Below are the code and all the weights of a small trained network. Each question names an input and a target symbol and asks about switching units off, where a switched-off unit gives its printed mean instead of its output.

import numpy as np


def w(rows, s, z=0):
    codes = np.array(rows[::2]) - 128.0
    scale = np.full(codes.shape[1], s)
    scale[-1] = z or s
    return codes * scale


def f(y):
    return np.maximum(y, 0)


def softmax(a):
    e = np.exp(a - a.max(-1, keepdims=True))
    return e / e.sum(-1, keepdims=True)


def log_softmax(a):
    a = a - a.max(-1, keepdims=True)
    return a - np.log(np.exp(a).sum(-1, keepdims=True))


def net(x, mask):
    ids = ['αγζηλμσφψ'.index(c) for c in x.split()]
    T = len(ids)
    res = E[ids] + P[:T]
    q, k, v = (res @ M[0].T for M in (Q, K, V))
    z = softmax(np.where(np.tri(T) > 0, q @ k.T / 4**0.5, -1e9)) @ v
    res = res + np.where(mask[0], z, O[0][:, -1]) @ O[0][:, :-1]
    y = f(res @ A[0][:, :-1].T + A[0][:, -1])
    res = res + np.where(mask[1:9], y, B[0][:, -1]) @ B[0][:, :-1]
    return log_softmax(res[-1] @ U[:, :-1].T + U[:, -1])


Q, K, V, O, A, B = {}, {}, {}, {}, {}, {}
E = w([
[150,174,151,93,84],'α',
[133,201,142,135,106],'γ',
[183,179,129,179,109],'ζ',
[98,46,167,155,173],'η',
[146,66,197,175,142],'λ',
[118,71,184,168,130],'μ',
[252,142,89,74,58],'σ',
[169,93,128,168,129],'φ',
[129,170,198,130,86],'ψ',
],0.021)
P = w([
[192,187,246,174,227],'0',
[127,77,105,179,32],'1',
[41,198,70,157,205],'2',
[158,92,191,52,199],'3',
[125,65,96,180,38],'4',
[42,198,73,133,194],'5',
[142,67,167,36,191],'6',
[125,59,94,189,41],'7',
[85,222,55,131,168],'8',
[131,43,157,22,191],'9',
[125,61,93,188,40],'10',
],0.013)
Q[0] = w([
[190,117,159,171,13],'H1',
[117,171,28,2,224],'H1',
[177,119,96,61,180],'H1',
[109,191,199,118,128],'H1',
],0.0086)
K[0] = w([
[207,176,221,152,103],'H1',
[34,116,1,64,43],'H1',
[101,98,73,77,121],'H1',
[110,162,181,73,105],'H1',
],0.0085)
V[0] = w([
[168,192,102,123,121],'H1',
[32,140,134,63,186],'H1',
[121,92,81,174,160],'H1',
[111,92,127,5,158],'H1',
],0.012)
O[0] = w([
[133,86,109,32,150,135],'H1',
[189,168,107,102,148,45],'H1',
[133,110,2,124,151,130],'H1',
[199,94,170,204,60,12],'H1',
],0.013,0.011)
A[0] = w([
[112,86,252,122,121,143],'N1',
[137,90,148,216,2,84],'N2',
[133,108,111,91,103,227],'N3',
[243,136,92,210,55,83],'N4',
[107,114,38,179,131,89],'N5',
[142,105,172,99,160,255],'N6',
[128,32,120,123,138,107],'N7',
[18,145,144,171,207,13],'N8',
],0.011,0.0061)
B[0] = w([
[160,129,18,169,150,194],'N1',
[185,247,175,41,131,155],'N2',
[97,107,111,134,160,169],'N3',
[64,111,171,103,126,147],'N4',
[119,122,144,163,121,188],'N5',
[169,83,218,139,149,201],'N6',
[101,192,129,104,127,178],'N7',
[200,139,127,109,64,252],'N8',
],0.013,0.015)
U = w([
[246,129,187,127,160,159],'α',
[87,127,164,124,255,254],'γ',
[126,97,100,13,101,43],'ζ',
[137,188,212,123,99,86],'η',
[178,145,166,140,36,109],'λ',
[157,214,93,120,92,102],'μ',
[162,220,71,74,192,9],'σ',
[73,97,46,154,36,211],'φ',
[163,165,94,186,148,106],'ψ',
],0.0071,0.0061)

Each question gives the input, a string of symbols that net reads in full, and the target symbol t.
The units are the heads (4 rows each of Q, K, V and O) and the neurons (one row each of A and B). Each row of codes is followed by its name. A weight is (code - 128) times the scale printed after its matrix; where a second scale follows, it is the last column's (O, A, B and U).
mask holds one flag per unit, heads first, then neurons. A switched-off unit (its flag False) gives its mean, the last column of its rows in O or B, instead of its output. The means were averaged over made-up inputs and are rounded, as every weight is.
A unit's drop is (log p(t) with every unit on - log p(t) with that unit switched off) / (log p(t) with every unit on - log p(t) with every unit switched off).
The circuit of an input: a set's keep is (log p(t) with only the set's units on - log p(t) with every unit switched off) / (log p(t) with every unit on - log p(t) with every unit switched off). Starting from all 9 units, units are removed one at a time, each time the one whose removal leaves the highest keep (on an exact tie, the one counted first), for as long as the keep stays at least 0.8.
circuit, biggest first: the units of the circuit, biggest drop first
most important unit: the unit with the biggest drop
k most important neurons: the k neurons with the biggest drops, biggest first
drop of u: that unit's drop, to one decimal
input σ φ μ γ φ η α λ, target σ: circuit, biggest first : N1; N2; H1
input ζ γ η μ η, target ζ: circuit, biggest first : H1; N8
input μ ζ α ζ ψ, target μ: circuit, biggest first : H1; N6; N2
input ζ φ σ φ μ λ ζ μ, target ζ: circuit, biggest first : H1; N8
input ζ φ φ η φ μ ζ, target γ: circuit, biggest first : N8
input η φ φ φ ζ, target η: 3 most important neurons : N4; N2; N1
input φ η φ φ α ζ φ, target γ: circuit, biggest first : N8; H1
input η φ γ η μ, target η: 4 most important neurons : N2; N4; N1; N8
input σ φ σ φ ζ φ ψ μ, target σ: 3 most important neurons : N1; N2; N7
input φ φ φ σ ψ, target φ: circuit, biggest first : H1; N2
input η φ ζ φ σ ζ λ γ σ φ, target γ: 2 most important neurons : N8; N6
input ζ φ λ, target α: 3 most important neurons : N8; N6; N4
input α φ ζ φ ζ φ φ η, target α: 2 most important neurons : N6; N2
input μ γ ζ φ μ ζ μ φ λ η, target α: most important unit : N6
input ψ ζ λ, target α: 2 most important neurons : N8; N6
input μ ψ φ, target φ: 4 most important neurons : N6; N2; N5; N7
input φ η φ α, target α: circuit, biggest first : H1; N6
input φ ψ μ, target λ: 2 most important neurons : N8; N1
input η φ φ ζ φ ζ γ φ φ γ γ, target η: 4 most important neurons : N2; N4; N1; N8
input γ ζ γ φ η γ ζ, target γ: 2 most important neurons : N8; N2
input η σ α γ γ φ φ η φ φ η, target η: most important unit : H1
input μ γ ζ φ ψ ψ γ φ φ γ, target γ: 3 most important neurons : N8; N2; N3
input α φ φ η ψ, target α: circuit, biggest first : H1; N6; N1
input η η ζ φ ζ γ α, target α: 3 most important neurons : N6; N7; N4
input α ψ ψ μ φ α ζ φ, target α: drop of N6 : 0.6
